Below is a small trained network, with its code and all its weights. Each question gives an input and a target symbol and asks what happens when units are switched off, that is, made to give their printed mean instead of their output.

import numpy as np


def w(rows, s, z=0):
    codes = np.array(rows[::2]) - 128.0
    scale = np.full(codes.shape[1], s)
    scale[-1] = z or s
    return codes * scale


def norm(h):
    return h / np.sqrt((h * h).mean(-1, keepdims=True) + 1e-5)


def f(y):
    return y / 2 * (1 + np.tanh(0.7978845608 * (y + 0.044715 * y**3)))


def softmax(a):
    e = np.exp(a - a.max(-1, keepdims=True))
    return e / e.sum(-1, keepdims=True)


def log_softmax(a):
    a = a - a.max(-1, keepdims=True)
    return a - np.log(np.exp(a).sum(-1, keepdims=True))


def net(x, mask):
    ids = ['βδλμξφ'.index(c) for c in x.split()]
    T = len(ids)
    res = E[ids] + P[:T]
    u = 0
    for l in range(2):
        r = norm(res)
        for j in range(3):
            rows = slice(2 * j, 2 * j + 2)
            q, k, v = (r @ M[l][rows].T for M in (Q, K, V))
            z = softmax(np.where(np.tri(T) > 0, q @ k.T / 2**0.5, -1e9)) @ v
            o = O[l][rows]
            res = res + np.where(mask[u + j], z, o[:, -1]) @ o[:, :-1]
        u += 3
        y = f(norm(res) @ A[l][:, :-1].T + A[l][:, -1])
        res = res + np.where(mask[u : u + 4], y, B[l][:, -1]) @ B[l][:, :-1]
        u += 4
    return log_softmax(norm(res)[-1] @ U[:, :-1].T + U[:, -1])


Q, K, V, O, A, B = {}, {}, {}, {}, {}, {}
E = w([
[124,226,102,136,160,84],'β',
[130,165,129,133,93,207],'δ',
[130,107,110,211,201,109],'λ',
[139,146,236,79,135,160],'μ',
[186,162,124,243,78,105],'ξ',
[132,145,171,108,6,6],'φ',
],0.022)
P = w([
[7,184,179,165,106,50],'0',
[40,180,166,161,105,91],'1',
[57,154,128,154,102,123],'2',
[65,134,98,145,107,145],'3',
[86,126,72,145,113,167],'4',
[119,134,61,135,119,180],'5',
],0.013)
Q[0] = w([
[146,5,148,76,125,110],'0.h1',
[113,166,175,88,118,154],'0.h1',
[123,144,208,78,176,171],'0.h2',
[124,120,156,146,165,74],'0.h2',
[144,102,119,201,90,107],'0.h3',
[164,99,168,120,80,96],'0.h3',
],0.016)
K[0] = w([
[55,138,164,180,46,45],'0.h1',
[110,94,200,148,158,170],'0.h1',
[54,113,250,140,151,143],'0.h2',
[189,157,30,125,160,47],'0.h2',
[166,56,205,177,117,122],'0.h3',
[166,85,139,130,64,63],'0.h3',
],0.012)
V[0] = w([
[91,154,214,30,121,80],'0.h1',
[128,20,214,126,178,168],'0.h1',
[111,77,180,57,9,211],'0.h2',
[58,160,113,50,182,186],'0.h2',
[101,140,94,195,165,194],'0.h3',
[140,56,137,111,56,133],'0.h3',
],0.013)
O[0] = w([
[68,149,178,120,234,65,187],'0.h1',
[195,6,129,68,135,138,6],'0.h1',
[43,175,228,169,204,98,73],'0.h2',
[69,147,125,9,89,184,124],'0.h2',
[197,154,174,84,89,161,130],'0.h3',
[25,104,156,158,87,67,58],'0.h3',
],0.013)
A[0] = w([
[69,140,157,120,184,248,108],'0.n1',
[178,172,158,89,71,96,254],'0.n2',
[94,169,88,108,204,190,199],'0.n3',
[134,9,181,204,111,141,14],'0.n4',
],0.015,0.0074)
B[0] = w([
[214,137,179,95,93,179,188],'0.n1',
[53,117,101,147,145,38,250],'0.n2',
[218,153,146,160,117,103,246],'0.n3',
[251,88,84,176,132,199,125],'0.n4',
],0.018,0.011)
Q[1] = w([
[100,100,117,105,62,157],'1.h1',
[34,1,103,103,164,58],'1.h1',
[140,189,119,131,178,124],'1.h2',
[173,128,148,136,166,134],'1.h2',
[101,157,152,118,127,197],'1.h3',
[119,56,135,111,109,88],'1.h3',
],0.017)
K[1] = w([
[8,108,169,134,42,125],'1.h1',
[56,49,170,97,119,6],'1.h1',
[84,90,110,173,48,157],'1.h2',
[100,103,147,88,107,151],'1.h2',
[58,168,117,125,38,70],'1.h3',
[126,120,117,96,233,121],'1.h3',
],0.015)
V[1] = w([
[147,211,76,42,154,51],'1.h1',
[149,141,143,46,8,121],'1.h1',
[133,120,75,137,211,163],'1.h2',
[190,187,138,201,173,203],'1.h2',
[102,130,83,163,110,85],'1.h3',
[146,162,107,72,162,100],'1.h3',
],0.016)
O[1] = w([
[161,169,3,158,216,168,250],'1.h1',
[48,164,121,122,168,115,138],'1.h1',
[167,155,134,70,106,196,99],'1.h2',
[209,142,96,24,87,124,165],'1.h2',
[146,167,194,124,98,185,172],'1.h3',
[121,154,99,104,171,173,166],'1.h3',
],0.016)
A[1] = w([
[10,160,85,132,105,47,89],'1.n1',
[220,132,61,147,162,240,227],'1.n2',
[205,173,153,190,149,228,130],'1.n3',
[63,62,114,108,55,98,4],'1.n4',
],0.014,0.012)
B[1] = w([
[111,137,21,92,11,206,171],'1.n1',
[53,43,202,121,47,146,250],'1.n2',
[246,101,42,164,186,199,192],'1.n3',
[75,186,93,140,139,119,126],'1.n4',
],0.013,0.019)
U = w([
[123,215,72,85,151,156,32],'β',
[204,184,165,145,55,67,3],'δ',
[97,125,94,108,125,182,214],'λ',
[107,37,146,78,183,89,251],'μ',
[87,138,170,254,129,111,80],'ξ',
[56,159,161,64,98,30,219],'φ',
],0.011,0.0058)

Each question gives the input, a string of symbols that net reads in full, and the target symbol t.
The units are the heads (2 rows each of Q, K, V and O) and the neurons (one row each of A and B). Each row of codes is followed by its name. A weight is (code - 128) times the scale printed after its matrix; where a second scale follows, it is the last column's (O, A, B and U).
mask holds one flag per unit, layer by layer, with each layer's heads first. A switched-off unit (its flag False) gives its mean, the last column of its rows in O or B, instead of its output. The means were averaged over made-up inputs and are rounded, as every weight is.
A unit's drop is (log p(t) with every unit on - log p(t) with that unit switched off) / (log p(t) with every unit on - log p(t) with every unit switched off).
The circuit of an input: a set's keep is (log p(t) with only the set's units on - log p(t) with every unit switched off) / (log p(t) with every unit on - log p(t) with every unit switched off). Starting from the 12 units with the biggest drops (on a tie, the unit counted first), units are removed one at a time, each time the one whose removal leaves the highest keep (on an exact tie, the one counted first), for as long as the keep stays at least 0.8.
units of the circuit, in order: the units of the circuit, biggest drop first
top k neurons in layer l: the k neurons of layer l with the biggest drops, biggest first
heads that matter: for each layer, one digit per head in row order, 1 if its drop is at least 0.15 and else 0, layers parted by /
drop of u: that unit's drop, to one decimal
input δ μ β φ ξ, target ξ: heads that matter -> 010 / 000
input φ φ δ φ ξ, target ξ: heads that matter -> 011 / 000
input δ β δ λ δ β, target φ: heads that matter -> 010 / 100
input β φ β δ μ β, target μ: units of the circuit, in order -> [0.h1, 1.n1]
input ξ ξ β δ β, target φ: heads that matter -> 110 / 100
input λ μ ξ, target μ: heads that matter -> 100 / 000
input ξ μ β, target μ: units of the circuit, in order -> [0.h1]
input β λ μ β φ β, target ξ: units of the circuit, in order -> [1.h2, 0.n3]
input λ φ φ φ, target ξ: heads that matter -> 010 / 010
input φ δ β φ φ β, target ξ: heads that matter -> 001 / 010
input φ μ μ δ δ, target δ: heads that matter -> 010 / 100
input δ β ξ δ μ, target φ: top 2 neurons in layer 0 -> [0.n1, 0.n2]
input μ φ λ λ, target μ: top 2 neurons in layer 1 -> [1.n1, 1.n2]
input φ φ μ φ, target φ: units of the circuit, in order -> [1.n3]
input φ ξ φ δ, target δ: drop of 1.n2 -> 0.2
input δ δ μ λ, target μ: drop of 1.n1 -> 0.1
input δ δ φ φ φ, target φ: drop of 1.n3 -> 0.4
